X =
[[139 153 134 139 144 141 121 104 124 143 142 131 126]
 [128 129 141 125 123 131 122 130 120 120 128 121 138]
 [139 144 116 119 135 134 127 131 129 137 115 123 133]
 [140 144 117 120 132 143 124 133 130 136 119 127 133]
 [133 124 130 147 134 117 123 128 128 122 128 136 116]
 [127 117 125 136 126 130 117 124 138 138 129 135 126]
 [123 133 134 133 125 134 126 132 129 120 128 118 126]
 [136 142 118 117 134 137 119 130 126 137 120 119 134]
 [139 146 117 124 139 139 123 134 128 137 121 124 128]
 [122 123 126 135 123 129 121 117 130 141 135 126 132]
 [131 134 112 136 132 135 121 126 127 130 130 136 135]
 [126 137 132 134 137 133 105 128 146 118 136 149 120]
 [128 119 124 138 121 126 122 128 130 139 132 129 126]
 [132 140 140 116 131 133 128 129 128 116 129 119 134]
 [133 130 137 126 126 133 131 128 126 120 126 117 137]
 [131 145 126 123 134 139 121 133 128 135 120 126 129]]
Rows and columns are counted from 0.
row 0 col 0 -> 139
row 6 col 1 -> 133
row 7 col 12 -> 134
row 14 col 7 -> 128
row 3 col 11 -> 127
row 1 col 6 -> 122
row 15 col 3 -> 123
row 5 col 10 -> 129
row 3 col 10 -> 119
row 1 col 4 -> 123
row 13 col 3 -> 116
row 12 col 11 -> 129
row 1 col 11 -> 121
row 2 col 11 -> 123
row 2 col 2 -> 116
row 6 col 10 -> 128
row 1 col 3 -> 125
row 8 col 0 -> 139
row 8 col 5 -> 139
row 3 col 7 -> 133
row 6 col 9 -> 120
row 6 col 8 -> 129
row 15 col 1 -> 145
row 13 col 10 -> 129
row 11 col 11 -> 149
row 0 col 12 -> 126
row 12 col 2 -> 124
row 10 col 9 -> 130
row 0 col 3 -> 139
row 9 col 5 -> 129
row 5 col 12 -> 126
row 11 col 7 -> 128
row 8 col 3 -> 124
row 5 col 4 -> 126
row 7 col 3 -> 117

m =
[[126 120 130 131 127 125 124]
 [117 126 129 128 114 130 128]
 [131 136 125 127 131 127 127]
 [121 122 130 130 120 127 126]
 [121 126 128 130 119 126 124]
 [124 119 131 130 124 127 128]
 [132 133 125 128 132 125 124]
 [149 136 124 126 153 127 130]]
m[-8,-7]	126
m[-7,-1]	128
m[-5,-1]	126
m[2,-2]	127
m[5,1]	119
m[3,-3]	120
m[-6,-1]	127
m[-4]	[121, 126, 128, 130, 119, 126, 124]
m[-1]	[149, 136, 124, 126, 153, 127, 130]
m[6,2]	125
m[-6,-4]	127
m[6,4]	132
m[2,0]	131
m[7,-5]	124
m[3,0]	121
m[-2,-7]	132
m[0,3]	131
m[5]	[124, 119, 131, 130, 124, 127, 128]
m[-7,-3]	114
m[-3,-5]	131
m[4,-6]	126

a =
141  130  144  127  133  109  128  116  128  139  130  134  128
122  128  120  127  126  130  128  129  128  123  128  126  127
132  123  133  126  129  127  128  126  128  131  128  126  124
128  141  128  133  129  125  128  129  128  128  127  136  138
127  122  127  124  127  125  128  125  128  128  129  124  122
140  136  143  133  133  123  128  127  128  137  127  138  137
124  133  122  130  127  127  128  129  128  125  128  130  132
122  157  121  144  128  141  128  143  128  121  123  143  155
108  127  102  123  121  128  128  128  128  113  130  119  123
a[-9, 0]	141
a[-3, 7]	129
a[8]	[108, 127, 102, 123, 121, 128, 128, 128, 128, 113, 130, 119, 123]
a[6, -12]	133
a[:, 8]	[128, 128, 128, 128, 128, 128, 128, 128, 128]
a[-7, 0]	132
a[-6, -8]	125
a[-4, 8]	128
a[-8, -12]	128
a[-4, 0]	140
a[1, -1]	127
a[0, -11]	144
a[-9, -6]	116
a[4, -4]	128
a[5, -7]	128
a[-9]	[141, 130, 144, 127, 133, 109, 128, 116, 128, 139, 130, 134, 128]
a[-5, 4]	127
a[0, 10]	130
a[:, 9]	[139, 123, 131, 128, 128, 137, 125, 121, 113]
a[-3, -2]	130
a[0, 1]	130
a[-5]	[127, 122, 127, 124, 127, 125, 128, 125, 128, 128, 129, 124, 122]
a[5, -1]	137
a[3, 6]	128
a[2, -5]	128
a[6, 3]	130
a[-5, 5]	125
a[-6, -5]	128
a[5, -12]	136
a[0, -1]	128
a[6, -4]	125
a[-3, 6]	128
a[1, -2]	126
a[-5, 8]	128
a[-9, 11]	134
a[-5, -12]	122

B = [ 98 123 134 124 105 116 128 120 137 133 148 118 138]
B[0]: 98
B[5]: 116
B[12]: 138
B[10]: 148

grid = [115 140  98 144 117 129 134 128 125]
grid[0]	115
grid[1]	140
grid[5]	129
grid[8]	125

x =
[[138 127 125 126 116 120 113 143 120 125 122]
 [125 127 123 130 115 112 122 128 127 115 127]
 [119 144 128 135 139 141 143 121 116 136 136]
 [137 137 115 122 139 139 130 122 126 115 107]
 [155 129 150 132 135 136 137 143 129 146 114]]
x[-5, 0] => 138
x[-2, 0] => 137
x[:, 3] => [126, 130, 135, 122, 132]
x[-4, -6] => 112
x[-5, 10] => 122
x[-4, -9] => 123
x[-3, -10] => 144
x[-1, 2] => 150
x[0, -8] => 126
x[0, -10] => 127
x[3] => [137, 137, 115, 122, 139, 139, 130, 122, 126, 115, 107]
x[4, -3] => 129
x[-4, -2] => 115
x[0, -3] => 120
x[-2, 6] => 130
x[4, -6] => 136
x[1, -7] => 115
x[-2, 7] => 122

M =
[[131 130 131 126]
 [128 140 129 126]
 [127 109 134 127]
 [126 108 118 137]
 [139 123 113 145]
 [131 101 115 143]
 [137 108 108 149]
 [138 119 116 146]
 [114 114 146 116]]
Indices start at 0.
(0, 0) = 131
(1, 0) = 128
(7, 2) = 116
(1, 3) = 126
(5, 0) = 131
(5, 1) = 101
(8, 0) = 114
(0, 3) = 126
(6, 1) = 108
(1, 1) = 140
(2, 1) = 109
(8, 3) = 116
(0, 1) = 130
(2, 0) = 127

W = [149 129 106 125 143 119 108 131 134 113 125]
W[0] => 149
W[2] => 106
W[9] => 113

A =
[[147 114 137 137 130 143 123 115 124 119]
 [127 132 133 132 123 132 118 134 118 129]
 [130 123 135 128 126 116 135 115 145 145]
 [128 139 131 126 136 131 125 132 132 116]
 [131 137 103 127 133 129 140 127 135 107]
 [147 114 136 138 130 144 122 113 125 118]
 [138 128 140 123 140 135 125 129 141 127]]
A[0,0] => 147
A[1,2] => 133
A[-1,-7] => 123
A[0,7] => 115
A[0] => [147, 114, 137, 137, 130, 143, 123, 115, 124, 119]
A[-2,-7] => 138
A[-1] => [138, 128, 140, 123, 140, 135, 125, 129, 141, 127]
A[3,4] => 136
A[-7,5] => 143
A[5] => [147, 114, 136, 138, 130, 144, 122, 113, 125, 118]
A[2,-3] => 115
A[1] => [127, 132, 133, 132, 123, 132, 118, 134, 118, 129]
A[4,3] => 127
A[1,6] => 118
A[:, 3] => [137, 132, 128, 126, 127, 138, 123]
A[:, 9] => [119, 129, 145, 116, 107, 118, 127]
A[6,0] => 138
A[3,3] => 126
A[-5,-6] => 126
A[-1,-4] => 125
A[2] => [130, 123, 135, 128, 126, 116, 135, 115, 145, 145]
A[3,9] => 116
A[-7,-4] => 123
A[-3] => [131, 137, 103, 127, 133, 129, 140, 127, 135, 107]

arr = array([127, 133, 153, 134, 129, 120, 128, 126, 117])
arr[0] -> 127
arr[3] -> 134
arr[1] -> 133
arr[6] -> 128
